Below are the code and all the weights of a small trained network. Each question names an input and a class and asks about switching units off, where a switched-off unit gives its printed mean instead of its output.

import numpy as np


def w(rows, s, z=0):
    codes = np.array(rows[::2]) - 128.0
    scale = np.full(codes.shape[1], s)
    scale[-1] = z or s
    return codes * scale


def norm(h):
    return h / np.sqrt((h * h).mean(-1, keepdims=True) + 1e-5)


def f(y):
    return y / 2 * (1 + np.tanh(0.7978845608 * (y + 0.044715 * y**3)))


def log_softmax(a):
    a = a - a.max(-1, keepdims=True)
    return a - np.log(np.exp(a).sum(-1, keepdims=True))


def net(x, mask):
    res = np.array(x, float).reshape(1, 8) / 4 @ E
    u = 0
    for l in range(3):
        y = f(norm(res) @ A[l][:, :-1].T + A[l][:, -1])
        res = res + np.where(mask[u : u + 10], y, B[l][:, -1]) @ B[l][:, :-1]
        u += 10
    return log_softmax(norm(res)[-1] @ U[:, :-1].T + U[:, -1])


A, B = {}, {}
E = w([
[117,129,127,145,83,61,171,166,182],'x0',
[166,126,64,128,90,171,64,166,192],'x1',
[135,138,122,34,163,135,62,114,178],'x2',
[99,123,73,77,156,76,123,182,87],'x3',
[206,110,107,90,160,76,87,137,98],'x4',
[56,147,127,132,8,158,99,134,83],'x5',
[127,167,167,92,83,102,162,171,132],'x6',
[161,132,56,68,124,98,86,41,120],'x7',
],0.014)
A[0] = w([
[153,108,117,115,123,97,73,155,127,135],'L0N1',
[160,138,105,145,179,198,162,85,181,253],'L0N2',
[121,151,155,46,97,124,150,82,137,221],'L0N3',
[71,110,67,156,140,69,134,60,254,152],'L0N4',
[159,124,77,108,149,52,138,35,16,179],'L0N5',
[104,150,175,22,128,136,137,111,168,162],'L0N6',
[107,133,186,188,153,129,208,76,129,21],'L0N7',
[33,141,117,107,131,230,136,129,89,116],'L0N8',
[82,138,92,147,8,127,167,136,155,8],'L0N9',
[135,135,147,144,232,58,211,220,136,188],'L0N10',
],0.03,0.0036)
B[0] = w([
[110,112,64,125,114,169,195,123,123,163],'L0N1',
[204,156,94,157,167,172,115,120,173,192],'L0N2',
[145,144,119,86,139,81,131,140,186,176],'L0N3',
[106,182,75,100,181,118,88,54,98,188],'L0N4',
[75,198,63,12,183,115,150,72,102,220],'L0N5',
[159,153,113,39,125,91,144,119,121,183],'L0N6',
[117,156,179,185,143,97,223,86,140,210],'L0N7',
[43,144,75,137,165,127,136,116,29,201],'L0N8',
[177,102,121,183,56,96,49,218,125,217],'L0N9',
[59,132,120,2,186,99,186,155,114,251],'L0N10',
],0.032,0.026)
A[1] = w([
[85,141,150,144,153,83,164,113,154,99],'L1N1',
[68,114,149,119,126,129,85,81,99,65],'L1N2',
[107,88,182,99,5,51,138,169,176,69],'L1N3',
[206,121,194,154,130,161,110,42,208,164],'L1N4',
[101,61,123,128,48,170,39,106,145,2],'L1N5',
[63,118,221,158,99,123,190,99,110,27],'L1N6',
[148,68,207,116,200,161,183,115,137,95],'L1N7',
[100,127,137,11,132,100,124,52,123,90],'L1N8',
[82,106,221,231,101,101,190,96,100,113],'L1N9',
[95,83,185,65,176,128,109,109,105,74],'L1N10',
],0.026,0.0043)
B[1] = w([
[201,133,100,144,148,129,41,111,13,171],'L1N1',
[125,119,132,127,120,134,191,137,165,138],'L1N2',
[163,90,192,41,49,58,155,122,220,159],'L1N3',
[179,88,121,196,111,203,176,123,252,139],'L1N4',
[170,122,113,158,222,168,27,144,91,139],'L1N5',
[94,96,65,195,70,229,99,200,126,150],'L1N6',
[28,108,147,38,143,128,27,166,126,153],'L1N7',
[125,154,75,123,155,112,157,107,93,252],'L1N8',
[64,87,157,155,58,158,197,64,89,155],'L1N9',
[170,171,69,173,135,91,73,90,124,168],'L1N10',
],0.026,0.031)
A[2] = w([
[119,136,194,126,158,149,86,68,189,100],'L2N1',
[144,80,252,140,202,155,165,121,142,111],'L2N2',
[121,138,146,110,121,143,119,121,118,33],'L2N3',
[160,138,169,98,159,167,71,71,148,102],'L2N4',
[162,186,200,230,148,49,145,100,110,58],'L2N5',
[152,106,204,136,188,132,111,158,149,54],'L2N6',
[136,123,143,122,134,137,103,105,155,63],'L2N7',
[85,98,179,141,147,126,56,97,186,2],'L2N8',
[174,129,192,98,116,163,105,54,144,78],'L2N9',
[107,109,202,111,161,162,105,120,160,121],'L2N10',
],0.029,0.0061)
B[2] = w([
[136,97,151,103,102,146,136,133,133,163],'L2N1',
[85,150,117,101,117,150,40,131,169,155],'L2N2',
[73,136,3,156,55,140,144,168,168,91],'L2N3',
[158,37,166,111,119,127,190,145,85,221],'L2N4',
[119,128,147,63,118,131,206,136,130,253],'L2N5',
[93,148,144,135,155,146,95,149,133,130],'L2N6',
[111,167,122,147,107,141,146,146,143,122],'L2N7',
[70,119,33,159,54,119,127,147,153,125],'L2N8',
[129,116,138,152,148,140,150,127,136,155],'L2N9',
[95,96,160,134,167,109,115,136,146,120],'L2N10',
],0.037,0.0036)
U = w([
[196,133,122,156,149,198,163,74,198,116],'0',
[103,111,173,138,147,195,106,132,208,1],'1',
[150,103,179,100,61,68,125,176,150,110],'2',
[179,114,117,205,98,128,4,180,105,82],'3',
[91,180,75,58,209,120,141,87,99,194],'4',
[51,102,181,199,88,156,144,132,69,102],'5',
],0.018,0.0053)

Each question gives the input, the list of numbers given to net, and the class t.
The units are the neurons (one row each of A and B). Each row of codes is followed by its name. A weight is (code - 128) times the scale printed after its matrix; where a second scale follows, it is the last column's (A, B and U).
mask holds one flag per neuron, layer by layer. A switched-off neuron (its flag False) gives its mean, the last column of its row in B, instead of its output. The means were averaged over made-up inputs and are rounded, as every weight is.
A unit's drop is (log p(t) with every unit on - log p(t) with that unit switched off) / (log p(t) with every unit on - log p(t) with every unit switched off).
The circuit of an input: a set's keep is (log p(t) with only the set's units on - log p(t) with every unit switched off) / (log p(t) with every unit on - log p(t) with every unit switched off). Starting from the 12 units with the biggest drops (on a tie, the unit counted first), units are removed one at a time, each time the one whose removal leaves the highest keep (on an exact tie, the one counted first), for as long as the keep stays at least 0.8.
circuit, biggest first: the units of the circuit, biggest drop first
unit that matters most: the unit with the biggest drop
k most important neurons: the k neurons with the biggest drops, biggest first
k most important neurons of layer l: the k neurons of layer l with the biggest drops, biggest first
drop when u is switched off: that unit's drop, to one decimal
input [1,-2,-6,-1,-5,-5,6,-6], class 5: 2 most important neurons	L0N7, L0N5
input [1,4,-4,3,4,5,4,3], class 3: 2 most important neurons	L0N9, L0N10
input [-1,6,-6,-3,6,2,-3,-3], class 3: circuit, biggest first	L0N10, L0N5
input [-1,-8,-4,1,-3,8,3,2], class 5: most important neuron	L0N10
input [-2,8,-8,-5,1,2,2,-4], class 3: circuit, biggest first	L0N9, L0N10
input [-3,0,-5,-5,-5,-4,-6,4], class 0: circuit, biggest first	L0N2, L0N10
input [4,1,-2,-6,-8,-6,-6,8], class 0: circuit, biggest first	L0N2, L0N10
input [-4,8,1,-1,3,5,5,-6], class 3: 2 most important neurons	L0N7, L0N10
input [7,-1,-1,-1,-7,3,3,-3], class 2: 2 most important neurons	L0N9, L1N3
input [4,8,-3,5,-3,-4,7,-8], class 2: 2 most important neurons of layer 0	L0N5, L0N9
input [8,2,6,-6,-5,5,-8,2], class 3: 4 most important neurons	L0N9, L0N10, L0N5, L0N7
input [-8,-6,-1,-4,0,-2,-1,-5], class 5: 2 most important neurons of layer 0	L0N7, L0N5
input [0,-7,-3,-1,-5,8,3,1], class 5: 2 most important neurons of layer 0	L0N8, L0N7
input [5,-4,-4,5,-8,5,3,8], class 3: circuit, biggest first	L0N9
input [-4,3,3,-7,-5,-7,2,-5], class 1: 2 most important neurons	L0N2, L0N5
input [8,-5,-5,-5,5,0,5,-8], class 5: 3 most important neurons	L0N7, L0N5, L1N6
input [5,3,-3,-7,-6,-7,-6,-1], class 0: 3 most important neurons of layer 0	L0N2, L0N5, L0N8
input [7,3,5,-6,-5,6,5,-2], class 3: drop when L1N5 is switched off	0.1
input [-2,5,0,-4,3,7,8,-3], class 3: drop when L1N5 is switched off	0.1
input [2,3,6,-3,1,-3,-7,2], class 0: drop when L0N5 is switched off	0.3
input [2,5,4,-7,-5,-5,-1,-7], class 0: drop when L0N2 is switched off	0.5
input [2,-6,3,1,-3,6,-2,-5], class 5: unit that matters most	L0N8
